[[129 117 144 129 127]
 [128 143 106 128 128]
 [130 117 135 129 127]
 [126 122 147 127 128]
 [127 140 116 127 129]
 [126 134 132 127 129]
 [131 121 121 129 127]
 [126 146 110 127 129]
 [129 135 109 128 128]
 [129 135 109 128 128]]
:
[[127 129 117 144 129]
 [128 128 143 106 128]
 [127 130 117 135 129]
 [128 126 122 147 127]
 [129 127 140 116 127]
 [129 126 134 132 127]
 [127 131 121 121 129]
 [129 126 146 110 127]
 [128 129 135 109 128]
 [128 129 135 109 128]]

[[117 129]
 [147 118]
 [157 109]
 [102 153]
 [139 107]
 [145 105]
 [127 129]
 [118 148]
 [142 116]
 [109 136]
 [114 155]
 [126 142]]
:
[[129 117]
 [118 147]
 [109 157]
 [153 102]
 [107 139]
 [105 145]
 [129 127]
 [148 118]
 [116 142]
 [136 109]
 [155 114]
 [142 126]]

[[116 121 115 133]
 [143 107 144 145]]
:
[[133 116 121 115]
 [145 143 107 144]]

[[126 146 126 146 111 130]
 [147 122 137 109 142 118]
 [146 136 123 113 143 124]
 [116 133 141 148 107 119]
 [120 141 112 119 136 147]
 [137 147 110 133 128 145]
 [141 140 141 134 116 113]
 [139 128 145 141 116 106]
 [147 139 139 120 129 115]
 [122 144 132 144 111 125]]
:
[[130 126 146 126 146 111]
 [118 147 122 137 109 142]
 [124 146 136 123 113 143]
 [119 116 133 141 148 107]
 [147 120 141 112 119 136]
 [145 137 147 110 133 128]
 [113 141 140 141 134 116]
 [106 139 128 145 141 116]
 [115 147 139 139 120 129]
 [125 122 144 132 144 111]]

[[ 99 115 127 126 126 127 132]
 [121 131 132 134 125 129 127]
 [127 140 128 134 131 127 128]
 [124 129 130 129 133 127 129]
 [133 131 126 125 131 129 124]
 [129 113 127 127 120 124 132]
 [132 134 132 124 131 131 129]
 [132 137 123 127 123 129 129]
 [141 132 129 124 130 127 126]
 [140 135 132 134 126 129 130]]
:
[[132  99 115 127 126 126 127]
 [127 121 131 132 134 125 129]
 [128 127 140 128 134 131 127]
 [129 124 129 130 129 133 127]
 [124 133 131 126 125 131 129]
 [132 129 113 127 127 120 124]
 [129 132 134 132 124 131 131]
 [129 132 137 123 127 123 129]
 [126 141 132 129 124 130 127]
 [130 140 135 132 134 126 129]]

[[128 135 120 126]
 [135 104 137 153]
 [117 138 116 123]
 [141 125 145 135]
 [135 114 125 144]
 [140 118 147 140]
 [135 128 143 132]
 [130 132 129 129]]
:
[[126 128 135 120]
 [153 135 104 137]
 [123 117 138 116]
 [135 141 125 145]
 [144 135 114 125]
 [140 140 118 147]
 [132 135 128 143]
 [129 130 132 129]]

[[152 126 121 103]
 [116 129  99 117]
 [119 127 106 146]
 [109 128 111 115]
 [154 129 105 141]
 [111 127 116 152]]
:
[[103 152 126 121]
 [117 116 129  99]
 [146 119 127 106]
 [115 109 128 111]
 [141 154 129 105]
 [152 111 127 116]]

[[104 117 112 153 120 131 137 120 108 145 143 105 119]
 [151 107 111 150 155 131 137 120 108 145 124 154 129]]
:
[[119 104 117 112 153 120 131 137 120 108 145 143 105]
 [129 151 107 111 150 155 131 137 120 108 145 124 154]]
